How the states are linked:
+: j620->j583, j695->j779, j803->j553, j340->j523, j438->j611, j741->j278, j330->j479, j872->j283, j53->j118, j491->j28, j723->j296, j67->j280, j649->j464, j238->j803, j756->j652, j208->j395, j176->j671, j947->j150, j287->j620, j755->j287, j280->j816, j413->j232, j671->j872, j118->j755, j830->j504, j80->j174, j541->j351, j228->j16, j121->j844, j583->j330, j715->j900, j576->j438, j149->j576, j816->j378, j223->j505, j940->j413, j844->j176, j562->j312, j283->j791, j900->j757, j28->j208, j454->j179, j495->j959, j523->j228, j174->j340, j316->j295, j378->j592, j652->j238, j262->j533, j643->j262, j464->j323, j296->j495, j179->j67, j791->j177, j384->j940, j351->j715, j278->j643, j122->j524, j190->j122, j505->j156, j553->j53, j757->j719, j232->j190, j39->j649, j406->j562, j959->j80, j312->j541, j479->j345, j82->j384, j779->j708, j345->j454, j150->j741, j815->j39, j42->j491, j69->j723, j708->j830, j611->j947, j295->j406, j323->j121, j533->j695, j504->j756, j395->j149, j524->j223, j719->j815, j156->j42, j16->j82, j177->j69, j592->j316
*: j620->j351, j695->j345, j803->j316, j340->j208, j438->j553, j741->j287, j330->j900, j872->j413, j53->j406, j491->j830, j723->j223, j67->j649, j649->j340, j238->j592, j756->j816, j208->j756, j176->j384, j947->j118, j287->j541, j755->j312, j280->j464, j413->j150, j671->j940, j118->j562, j830->j67, j80->j491, j541->j177, j228->j149, j121->j16, j583->j715, j715->j723, j576->j803, j149->j238, j816->j323, j223->j533, j940->j947, j844->j82, j562->j283, j283->j232, j900->j296, j28->j504, j454->j815, j495->j156, j523->j395, j174->j28, j316->j176, j378->j121, j652->j378, j262->j330, j643->j583, j464->j523, j296->j505, j179->j39, j791->j190, j384->j611, j351->j69, j278->j620, j122->j643, j190->j278, j505->j695, j553->j295, j757->j495, j232->j741, j39->j174, j406->j872, j959->j42, j312->j791, j479->j757, j82->j438, j779->j454, j345->j719, j150->j755, j815->j80, j42->j708, j69->j524, j708->j179, j611->j53, j295->j671, j323->j228, j533->j479, j504->j280, j395->j652, j524->j262, j719->j959, j156->j779, j16->j576, j177->j122, j592->j844
@: j620->j278, j695->j505, j803->j576, j340->j649, j438->j82, j741->j232, j330->j262, j872->j406, j53->j611, j491->j80, j723->j715, j67->j830, j649->j67, j238->j149, j756->j208, j208->j340, j176->j316, j947->j940, j287->j741, j755->j150, j280->j504, j413->j872, j671->j295, j118->j947, j830->j491, j80->j815, j541->j287, j228->j323, j121->j378, j583->j643, j715->j583, j576->j16, j149->j228, j816->j756, j223->j723, j940->j671, j844->j592, j562->j118, j283->j562, j900->j330, j28->j174, j454->j779, j495->j757, j523->j464, j174->j39, j316->j803, j378->j652, j652->j395, j262->j524, j643->j122, j464->j280, j296->j900, j179->j708, j791->j312, j384->j176, j351->j620, j278->j190, j122->j177, j190->j791, j505->j296, j553->j438, j757->j479, j232->j283, j39->j179, j406->j53, j959->j719, j312->j755, j479->j533, j82->j844, j779->j156, j345->j695, j150->j413, j815->j454, j42->j959, j69->j351, j708->j42, j611->j384, j295->j553, j323->j816, j533->j223, j504->j28, j395->j523, j524->j69, j719->j345, j156->j495, j16->j121, j177->j541, j592->j238
!: j620->j177, j695->j757, j803->j844, j340->j504, j438->j316, j741->j312, j330->j723, j872->j947, j53->j671, j491->j179, j723->j262, j67->j174, j649->j28, j238->j121, j756->j464, j208->j280, j176->j438, j947->j406, j287->j791, j755->j283, j280->j340, j413->j118, j671->j611, j118->j872, j830->j39, j80->j708, j541->j190, j228->j652, j121->j149, j583->j69, j715->j524, j576->j592, j149->j378, j816->j523, j223->j330, j940->j53, j844->j576, j562->j413, j283->j150, j900->j223, j28->j67, j454->j959, j495->j695, j523->j756, j174->j830, j316->j82, j378->j228, j652->j323, j262->j715, j643->j351, j464->j208, j296->j533, j179->j80, j791->j741, j384->j553, j351->j122, j278->j541, j122->j620, j190->j287, j505->j479, j553->j176, j757->j505, j232->j755, j39->j491, j406->j940, j959->j779, j312->j232, j479->j296, j82->j803, j779->j719, j345->j495, j150->j562, j815->j42, j42->j454, j69->j643, j708->j815, j611->j295, j295->j384, j323->j395, j533->j900, j504->j649, j395->j816, j524->j583, j719->j156, j156->j345, j16->j238, j177->j278, j592->j16
%: j620->j312, j695->j330, j803->j378, j340->j491, j438->j238, j741->j118, j330->j351, j872->j384, j53->j316, j491->j779, j723->j122, j67->j815, j649->j80, j238->j816, j756->j67, j208->j830, j176->j16, j947->j553, j287->j562, j755->j406, j280->j39, j413->j611, j671->j82, j118->j295, j830->j454, j80->j156, j541->j283, j228->j208, j121->j523, j583->j541, j715->j177, j576->j652, j149->j756, j816->j649, j223->j643, j940->j438, j844->j228, j562->j671, j283->j940, j900->j69, j28->j708, j454->j757, j495->j223, j523->j28, j174->j42, j316->j121, j378->j464, j652->j280, j262->j620, j643->j287, j464->j174, j296->j524, j179->j719, j791->j413, j384->j576, j351->j791, j278->j755, j122->j741, j190->j150, j505->j262, j553->j592, j757->j723, j232->j947, j39->j959, j406->j176, j959->j505, j312->j872, j479->j715, j82->j149, j779->j479, j345->j900, j150->j53, j815->j495, j42->j695, j69->j190, j708->j345, j611->j803, j295->j844, j323->j340, j533->j583, j504->j179, j395->j504, j524->j278, j719->j296, j156->j533, j16->j395, j177->j232, j592->j323
§: j620->j791, j695->j900, j803->j121, j340->j830, j438->j592, j741->j562, j330->j69, j872->j611, j53->j176, j491->j454, j723->j643, j67->j80, j649->j491, j238->j323, j756->j649, j208->j67, j176->j576, j947->j295, j287->j283, j755->j872, j280->j174, j413->j53, j671->j438, j118->j671, j830->j815, j80->j779, j541->j232, j228->j756, j121->j395, j583->j177, j715->j122, j576->j378, j149->j816, j816->j340, j223->j583, j940->j553, j844->j149, j562->j940, j283->j947, j900->j524, j28->j179, j454->j495, j495->j533, j523->j504, j174->j708, j316->j16, j378->j523, j652->j464, j262->j351, j643->j541, j464->j28, j296->j262, j179->j959, j791->j150, j384->j803, j351->j190, j278->j312, j122->j287, j190->j755, j505->j330, j553->j844, j757->j223, j232->j118, j39->j42, j406->j384, j959->j695, j312->j413, j479->j723, j82->j238, j779->j757, j345->j296, j150->j406, j815->j156, j42->j345, j69->j278, j708->j719, j611->j316, j295->j82, j323->j208, j533->j715, j504->j39, j395->j280, j524->j620, j719->j505, j156->j479, j16->j652, j177->j741, j592->j228

The rows follow the links: the fewer symbols apart two states are, the more alike their rows tend to be.

Each row is also shifted at random along 4 hidden directions that mean nothing.

Some states, each with a row of numbers:
j652	[-3, 3, 15, 5, 9, -2, 8, 18, 20, -12, -3, -15, 10, 0, 16, 9, -9, -3, 11, 9, 27, -26, 11, -4, -25, 14, 12, -7, -13, 1, 15, -2, 14, 13, -4, -11, -17, -7, -13, 22, -19, 9, -13, 16, -9, -37, -13, 21, 1]
j232	[-41, 10, -5, -12, 1, -2, 8, 4, 5, -1, 5, -5, 0, -13, 5, -13, 0, -18, 15, 2, 3, -21, 6, -8, 4, 13, 19, 3, -7, -10, -1, 9, 15, 12, -4, -5, -4, 0, -14, -8, -5, 21, -8, 8, 15, -20, -9, 12, 6]
j504	[36, -4, -10, 2, 5, -3, -4, -5, -13, -3, -8, 28, -12, -5, 8, 6, -2, 14, -7, 4, 0, 11, -5, -8, -2, -10, -17, 14, -13, 1, -18, -5, 7, -11, -4, 4, 21, -2, 26, -1, 14, -1, 8, -1, -1, -9, -11, -16, -3]
j816	[9, 6, 8, -3, 12, 5, 1, 1, 3, 1, 3, -11, 2, 9, -5, 15, -1, 14, -5, 8, 5, 6, -13, 4, -5, -5, -5, -13, -3, 11, 6, -19, 0, -7, 2, -2, -13, -2, 5, 16, -3, -28, 3, -5, -13, 5, 18, 7, 3]
j296	[55, -17, 1, 4, -4, 6, -1, -5, -2, -8, -26, 10, -6, -6, 24, 9, -1, -5, -21, 15, -6, -32, 14, 3, 10, 6, 7, 9, -15, 16, -1, -8, 15, 12, 3, -22, 2, -10, -2, -7, 2, 10, 4, 19, -6, -18, 5, 9, 1]
j438	[2, 12, 3, 0, 1, 1, -2, 0, 1, 21, 9, -5, 5, 10, -11, -1, 2, 17, 5, -5, 2, 17, -9, -2, -7, -13, -1, -6, 6, 3, 2, -10, -13, -3, -6, 0, -12, 0, 14, 3, 4, -15, 16, -14, -3, 17, 23, -7, 4]
j283	[-9, 7, -9, -23, 5, -1, 7, -1, -8, 6, 2, 13, -10, -15, 1, -9, -1, 1, 11, 3, -2, -4, 0, -10, 13, 2, 1, 7, -9, 1, -15, -6, 10, 4, -13, -7, 6, 2, 0, -7, 15, 9, 11, -3, 4, -6, 4, 3, 1]
j611	[-26, 9, -7, 12, -11, -6, 4, -8, 5, 11, -4, -17, 10, -7, 2, 0, 9, -19, 10, 1, 13, -16, 2, -4, -17, 11, 8, -6, 2, -10, 0, 15, 4, 10, 5, -2, -7, 1, -3, -6, -18, 14, -4, 5, 19, -9, -11, -3, 9]
j708	[17, -6, 8, 0, 5, 12, -7, 6, -4, 1, 9, -5, 4, 20, -2, 4, -11, 17, -13, -7, -10, 26, -1, 15, 4, -20, -5, -1, 5, 14, 17, -13, -14, -13, 9, 8, -9, -1, 11, 8, 6, -32, 6, -10, -16, 22, 24, -5, -3]
j715	[24, -7, -1, 4, 2, -6, 0, -12, -1, 7, -7, -2, -4, 18, -4, -5, -3, -4, -7, 6, -14, 12, 2, -6, 10, -1, 14, 7, -2, 9, 8, -1, -6, 0, -3, -4, -6, -10, 13, 0, 3, 2, 2, 2, 8, -4, 10, 4, 12]
j295	[-24, 12, -17, 0, -7, -2, -1, -1, -6, 11, -3, 4, 1, -23, 8, 0, 2, -7, 13, -1, 22, -5, 6, -6, -13, 1, 4, 10, -8, -14, -10, 11, 7, 3, -5, 7, 5, 6, 2, -7, -2, 14, 6, -5, 21, -7, -14, -8, 5]
j118	[13, 10, 25, 2, 8, -5, 3, 6, 12, -4, -12, -3, -2, -5, 0, 1, -7, 4, 13, 16, 21, -14, 4, -5, -5, 24, 9, -12, -7, 2, 17, -7, 7, 21, -18, -21, -5, -4, -16, -2, -3, 22, -20, 10, 1, -19, -18, 22, -3]
j67	[-8, -1, -15, 4, 0, -8, -4, 5, -8, -6, -3, 13, -3, -13, 3, 8, 3, 4, 1, -9, 13, 8, 5, -5, -9, -5, -8, 16, -4, -19, -11, 8, -3, -13, -1, 23, 10, 8, 2, 13, -2, 2, -2, -8, 1, -4, -22, -7, -2]
j406	[26, 2, -1, -17, 10, 6, -1, 3, -21, 4, -17, 25, -11, -25, 9, 13, -26, 14, 15, 18, 31, 20, 9, 0, -7, -1, -20, 14, -18, 6, -1, -11, 8, 0, -31, 1, 19, 7, 5, -9, 25, 8, 8, -13, 6, 0, -28, -6, -13]
j947	[15, 3, 26, 0, 9, -1, 3, 0, 6, 1, -9, -15, 3, 8, -13, 9, -16, 5, 12, 20, 21, 18, -3, 4, -12, 15, -7, -15, 4, 12, 27, -10, -9, 9, -17, -11, -8, -1, -10, 7, -2, -2, -16, -6, -1, 6, -15, 14, -3]
j815	[-45, 5, -32, -2, -15, 9, -17, -2, -22, -6, 8, 26, -1, -33, 21, -12, 19, -7, -15, -27, -16, -27, -1, 5, 22, -10, 3, 23, -9, -32, -34, 17, 22, -11, 23, 20, 30, 13, 5, -30, 8, 8, 3, 3, 15, 2, 0, -23, 0]
j228	[7, -1, 9, -10, 14, 5, 11, 17, 6, -7, 3, -7, 3, 4, 2, 16, -21, 7, 13, 9, 22, 10, 6, 1, -22, -2, -9, -3, -9, 12, 13, -12, 1, -3, -13, 2, -9, -1, -2, 26, -2, -13, 3, -4, -16, -13, -6, 10, -5]
j779	[-37, -4, -8, 8, -8, -5, 1, -11, 11, -10, 17, -7, 5, 11, -8, -17, 24, -20, -14, -16, -36, -18, -14, 0, 16, 2, 8, -9, 14, -13, -14, 21, 4, -8, 30, 6, 4, -1, 0, -7, -13, 1, -11, 13, 3, 1, 10, -6, 9]
j378	[-10, -2, -4, 1, -8, 2, 11, -5, 8, 3, 11, -15, 5, 10, -7, 5, 14, -11, -2, -1, -14, -8, -8, 1, -12, -7, -19, -17, 12, 9, -15, 6, -4, -4, 16, -4, -5, -2, 4, 10, -12, -14, 16, 2, -12, 6, 16, -8, 0]
j649	[15, -3, 3, 12, 4, -10, -1, -3, 4, -7, -2, 0, -1, 12, -10, 7, 0, 7, -2, 4, 2, 16, -6, -4, -14, -2, -7, -1, 2, -2, 3, 0, -8, -11, 1, 9, -1, -2, 9, 16, -7, -4, -9, -1, -2, -1, -12, -2, 2]
j238	[16, -4, 0, -4, 3, 7, 3, 9, -2, -5, 5, 20, 0, -8, 8, 4, -10, 5, 8, 3, 5, -2, 3, -2, -12, -8, -25, 3, -8, 7, -15, 2, 9, -3, -5, -6, 18, -1, 12, -7, 10, 9, 15, 2, -10, -9, -9, -15, -12]
j464	[28, 5, 8, 12, 9, 0, -9, -1, 5, -6, -9, 8, -2, -1, 14, 6, 1, 11, -10, 11, 5, -24, -8, -4, -4, 8, 4, -2, -18, 2, 0, -12, 20, 3, 2, -14, 4, -10, 14, -4, -2, 3, -9, 16, 0, -26, 0, 3, 6]
j384	[8, 4, -2, 11, -5, -2, 3, -3, 6, 18, -2, -12, 6, 7, 1, 1, 3, -4, 6, 4, 8, -5, 1, -6, -17, -1, 6, -5, 1, 4, 4, 2, -6, 7, -1, -8, -16, -6, 10, 2, -9, 4, 11, 3, 6, -7, 12, -2, 9]
j223	[6, -10, 19, 12, 2, -1, 2, -14, 12, 1, -7, -43, 9, 35, -17, 6, -5, -7, -12, 15, -11, 18, -9, 13, 1, 9, 16, -19, 16, 19, 42, -8, -17, -2, 10, -2, -27, -7, -8, 15, -18, -23, -21, -2, 1, 14, 14, 16, 14]
j177	[-50, 3, -3, -4, -15, 1, -1, -4, -4, 3, 10, -15, 7, -4, -17, -9, 10, -11, 5, -16, -6, 16, 0, 12, 10, -1, 0, -8, 27, -15, 4, 14, -19, -3, 10, 15, 1, 19, -25, -9, -3, -5, -8, -16, 6, 40, -2, -4, -8]
j479	[-30, 0, 0, -12, 7, -2, 0, 6, -4, -16, -9, -11, -1, -13, -3, 11, -7, -1, 5, 1, 19, 10, 9, 8, 8, 11, 7, 3, 1, -11, 20, -2, -2, -3, -5, 20, -3, 16, -34, 16, -4, -9, -26, -11, 1, 9, -25, 20, -5]
j643	[64, -16, -13, 2, -15, -1, -3, -9, -11, 13, -15, 35, -14, -2, 11, -11, 16, 2, -16, -4, -27, -17, 11, -13, 21, -11, 0, 18, -5, 12, -32, -2, -2, 9, -6, -22, 14, -11, 21, -21, 19, 23, 31, 10, -5, -6, 24, -11, 0]

Start here and follow the symbols in turn, left to right. Where do you end up?
Answers are names.
[-24, 11, 3, 4, -3, -3, 3, -1, 1, 2, -10, -13, 6, -14, 0, 4, -8, -12, 18, 10, 30, -3, 5, 0, -20, 15, 3, -4, -1, -15, 12, 9, 5, 7, -8, 2, -1, 6, -13, -2, -13, 16, -17, -1, 18, -8, -32, 4, 1]
+ @ * !: j872
[9, -6, 20, 19, -12, -7, 1, -3, 16, 6, 1, -25, 8, 29, -20, -9, 14, -7, -5, -4, -18, 3, 2, 4, 5, 7, 14, -21, 29, 7, 18, 6, -28, 13, 6, -14, -20, -6, -15, 3, -15, 2, -9, 3, -8, 19, 18, 13, 1]
! ! * @ %: j232
[19, 4, 19, -3, 3, 1, 7, -11, 0, 8, -5, -11, -3, 9, -21, 6, -3, 8, 3, 15, 4, 21, -12, 2, 0, 3, -16, -20, 12, 16, 9, -14, -12, 1, -10, -13, -4, -1, -2, 1, 8, -11, 1, -9, -6, 23, 5, 3, -4]
* § ! § @: j82
[11, -6, -13, 14, -8, -7, -7, -7, 4, -2, -20, 11, -5, -11, 26, -13, 8, -20, -9, 4, -8, -45, 14, -10, 10, 18, 33, 20, -20, -11, -7, 16, 28, 17, 4, -16, 4, -12, 4, -22, -9, 40, -10, 30, 26, -43, -9, 8, 17]
% % + !: j190
[17, -5, -19, -1, -1, -5, -5, 11, -11, -6, -8, 26, -7, -17, 16, 10, -2, 8, -1, -8, 15, 2, 14, -7, -5, -10, -6, 26, -13, -12, -13, 2, 3, -9, -7, 17, 15, 7, 6, 10, 8, 5, 8, -5, -2, -12, -20, -8, -7]
+ + @ @ @: j504
[23, -4, 7, 5, -3, 8, 1, -7, 0, 9, 14, 6, 1, 15, -13, -2, 8, 9, -7, -3, -25, 8, -18, 3, -4, -17, -30, -18, 18, 19, -20, -3, -10, -7, 9, -11, 8, -6, 22, -11, 7, -13, 23, -1, -15, 23, 25, -24, -8]
+ @ § ! § §: j340
[-16, -6, -3, -5, 3, -9, 6, 5, 6, -19, -1, 4, -6, -5, 0, -3, 5, -9, 3, -4, -2, -10, 7, -6, 9, 11, 7, 4, -2, -10, -3, 9, 4, 2, 1, 6, 3, 4, -21, 14, -6, 10, -17, 7, -6, -15, -19, 16, -2]
@ % @ @ * !: j524
[6, 9, 1, 3, 13, -1, -9, -1, -4, -8, -2, 14, -4, -12, 7, 5, -3, 13, -2, 4, 13, -5, -9, -3, -2, 3, -3, 5, -18, -9, -2, -7, 18, -6, -3, 3, 12, -1, 11, -2, 4, 1, -12, 2, 6, -15, -17, -2, 0]
@ ! § %: j959
[13, -1, -7, -6, 4, -10, -6, 9, -8, -2, -11, 27, -10, -12, 15, -10, -11, 3, 10, -3, 15, 2, 21, -14, 9, 7, 20, 31, -20, -11, 3, 2, 6, 8, -24, 3, 8, -1, -1, -2, 14, 29, -3, 0, 14, -26, -24, 10, 1]
+ + @ * *: j757
[-57, 10, 4, -13, 5, 0, 9, 5, 7, -2, 13, -23, 6, 3, -10, -10, -10, -15, 21, 0, 7, 7, 3, 4, -2, 12, 14, -7, 4, -7, 20, 10, -1, 3, -5, 5, -15, 6, -19, 6, -8, 2, -14, -5, 11, -1, -6, 14, 7]
* § % § @: j316
[-9, -2, -12, 3, -7, 2, -8, 9, -7, -2, 3, 2, 3, -6, 5, 7, 5, 7, -8, -16, 5, 6, 6, 5, 1, -14, 1, 11, 2, -11, -3, 0, -9, -10, 8, 19, 0, 8, -2, 7, 0, -15, 5, -10, -6, 13, 4, -6, -4]
+ % ! %: j495
[47, -6, 7, 15, 5, -1, -2, -14, 2, 1, -4, 6, -3, 19, -5, 7, 7, 14, -21, 8, -20, 2, -21, -3, 0, -7, -14, -10, -1, 18, -6, -13, -1, -10, 9, -11, 3, -13, 29, 1, 2, -15, 7, 5, -8, -1, 18, -12, 5]
% @ * @ +: j67
[-63, 21, -20, -3, -5, -2, -6, 5, -3, -10, 2, 5, 1, -43, 20, -1, 22, -12, 5, -13, 19, -47, -1, -6, 0, 11, 12, 8, -16, -38, -24, 12, 32, 3, 13, 12, 10, 12, -16, -6, -13, 14, -15, 9, 16, -24, -20, 2, 2]
! % § + % !: j815
[-50, 12, -9, -4, -6, -2, 5, -11, -7, 13, 5, -25, 6, -4, -23, 7, 0, -9, 18, 2, 15, 32, -10, 5, -12, -4, -12, -10, 18, -12, 7, 9, -15, -12, 1, 22, -6, 15, -7, 5, -7, -16, -2, -25, 16, 32, -12, -10, 2]
+ ! ! + +: j312
[-8, 7, 21, 2, 10, -3, 5, 5, 7, 2, -9, -22, 7, 4, -12, 12, -27, 4, 23, 20, 35, 26, 4, 6, -24, 14, -3, -11, 3, 3, 36, -4, -9, 5, -20, 2, -13, 4, -15, 15, -8, -1, -21, -10, 7, 4, -29, 15, -3]
! % ! * + !: j295
